Below are the code and all the weights of a small trained network. Each question names an input and a class and asks about switching units off, where a switched-off unit gives its printed mean instead of its output.

import numpy as np


def w(rows, s, z=0):
    codes = np.array(rows[::2]) - 128.0
    scale = np.full(codes.shape[1], s)
    scale[-1] = z or s
    return codes * scale


def f(y):
    return y / 2 * (1 + np.tanh(0.7978845608 * (y + 0.044715 * y**3)))


def log_softmax(a):
    a = a - a.max(-1, keepdims=True)
    return a - np.log(np.exp(a).sum(-1, keepdims=True))


def net(x, mask):
    res = np.array(x, float).reshape(1, 5) / 4 @ E
    y = f(res @ A[0][:, :-1].T + A[0][:, -1])
    res = res + np.where(mask, y, B[0][:, -1]) @ B[0][:, :-1]
    return log_softmax(res[-1] @ U[:, :-1].T + U[:, -1])


A, B = {}, {}
E = w([
[52,204,107,80,204,139,158,36],'x0',
[125,108,129,122,114,124,128,104],'x1',
[166,75,39,184,150,159,217,109],'x2',
[120,120,92,105,134,119,113,152],'x3',
[64,130,109,254,131,54,89,110],'x4',
],0.0089)
A[0] = w([
[110,142,113,120,143,134,139,97,86],'n0',
[149,117,146,80,136,141,154,132,127],'n1',
[162,109,90,128,138,136,180,122,66],'n2',
[124,121,131,106,130,155,128,143,72],'n3',
[146,121,117,137,151,121,118,130,94],'n4',
[213,128,149,51,113,148,179,149,53],'n5',
[98,127,107,196,136,102,94,110,102],'n6',
[159,92,86,170,156,135,178,122,29],'n7',
[206,90,138,157,70,125,90,175,145],'n8',
[91,180,94,116,131,158,129,92,106],'n9',
[144,136,128,106,145,147,131,124,210],'n10',
[112,161,115,129,131,137,107,184,24],'n11',
[155,150,131,63,134,158,164,126,110],'n12',
[169,138,124,139,113,129,114,151,115],'n13',
[137,104,153,141,130,125,130,159,100],'n14',
[92,136,200,96,110,124,38,142,21],'n15',
[170,107,62,174,149,142,201,117,23],'n16',
[110,158,189,84,99,102,61,135,6],'n17',
[149,81,135,175,99,136,110,173,131],'n18',
[127,95,159,141,161,153,120,122,37],'n19',
[144,118,79,147,110,144,189,129,75],'n20',
[130,126,108,115,119,128,119,121,137],'n21',
[193,129,135,78,150,153,121,121,75],'n22',
[56,128,90,247,132,90,64,113,77],'n23',
[112,110,122,143,113,154,145,132,73],'n24',
[198,108,126,169,93,123,96,156,135],'n25',
[96,113,130,167,124,108,127,117,39],'n26',
[167,144,107,131,127,122,95,120,130],'n27',
[34,196,97,93,222,123,166,41,176],'n28',
[142,111,147,141,124,129,128,155,95],'n29',
[147,107,143,131,131,101,135,153,118],'n30',
[134,137,115,128,93,111,147,148,120],'n31',
[174,104,130,148,52,126,95,167,164],'n32',
],0.013,0.0021)
B[0] = w([
[111,117,117,132,155,108,125,142,148],'n0',
[130,122,140,133,94,136,130,172,156],'n1',
[138,165,121,121,114,131,100,113,157],'n2',
[128,127,145,147,106,128,124,121,134],'n3',
[125,126,142,125,127,129,118,114,128],'n4',
[118,97,139,124,31,127,122,190,189],'n5',
[136,122,157,112,57,128,125,172,178],'n6',
[127,208,111,121,146,130,84,102,168],'n7',
[105,88,135,142,189,116,162,110,199],'n8',
[124,107,119,140,153,124,162,119,168],'n9',
[120,107,127,143,111,125,124,143,145],'n10',
[134,133,138,125,123,128,126,97,132],'n11',
[120,98,149,127,66,123,125,161,170],'n12',
[109,108,122,131,134,125,143,120,142],'n13',
[120,113,110,112,137,136,141,116,141],'n14',
[148,224,106,125,157,134,83,84,194],'n15',
[152,212,121,113,147,121,74,78,183],'n16',
[156,217,95,128,150,128,83,94,188],'n17',
[124,92,117,130,170,128,163,114,175],'n18',
[128,116,96,122,124,118,108,139,123],'n19',
[141,198,134,129,154,128,98,121,161],'n20',
[123,134,151,150,129,140,133,126,130],'n21',
[125,123,155,138,66,134,128,158,161],'n22',
[131,101,158,118,5,147,122,201,222],'n23',
[129,136,122,119,138,123,120,130,130],'n24',
[121,84,116,131,172,121,152,113,177],'n25',
[119,128,123,111,101,136,114,157,149],'n26',
[142,127,133,137,127,132,142,118,130],'n27',
[119,49,120,141,215,123,180,97,253],'n28',
[128,109,116,127,145,125,130,124,140],'n29',
[114,122,144,132,147,134,138,115,139],'n30',
[120,128,138,141,135,128,130,120,133],'n31',
[117,93,122,128,177,128,168,113,187],'n32',
],0.024,0.016)
U = w([
[118,42,108,149,223,128,244,83,108],'0',
[148,102,178,118,23,166,153,194,254],'1',
[190,254,83,112,170,145,81,55,12],'2',
],0.0099,0.00067)

Each question gives the input, the list of numbers given to net, and the class t.
The units are the neurons (one row each of A and B). Each row of codes is followed by its name. A weight is (code - 128) times the scale printed after its matrix; where a second scale follows, it is the last column's (A, B and U).
mask holds one flag per neuron, in row order. A switched-off neuron (its flag False) gives its mean, the last column of its row in B, instead of its output. The means were averaged over made-up inputs and are rounded, as every weight is.
A unit's drop is (log p(t) with every unit on - log p(t) with that unit switched off) / (log p(t) with every unit on - log p(t) with every unit switched off).
unit that matters most: the unit with the biggest drop
top k neurons: the k neurons with the biggest drops, biggest first
drop when u is switched off: that unit's drop, to one decimal
input [-4,-1,6,-2,5], class 2: top 2 neurons : [n16 n7]
input [-8,4,-1,-2,-8], class 0: unit that matters most : n8
input [-7,4,0,7,8], class 1: top 3 neurons : [n23 n28 n6]
input [1,4,8,1,7], class 2: top 4 neurons : [n16 n7 n20 n5]
input [6,5,-7,7,7], class 1: top 3 neurons : [n23 n6 n16]
input [-6,-5,-2,-3,-6], class 0: top 3 neurons : [n8 n23 n32]
input [-5,-3,6,5,-2], class 2: top 2 neurons : [n16 n28]
input [-3,5,4,-1,2], class 2: top 2 neurons : [n28 n16]
input [5,-3,-7,0,3], class 2: top 2 neurons : [n15 n17]
input [-6,8,-2,0,-5], class 0: top 2 neurons : [n8 n23]
input [6,5,0,-8,-8], class 1: top 2 neurons : [n5 n12]
input [-4,-5,-5,5,-3], class 2: top 3 neurons : [n28 n15 n17]
input [3,-1,6,-3,8], class 1: drop when n23 is switched off : 1.6
input [5,4,1,-2,7], class 1: drop when n23 is switched off : 2.0
input [1,-6,-4,1,5], class 1: drop when n23 is switched off : 1.5
input [-4,-4,-8,3,5], class 2: unit that matters most : n15
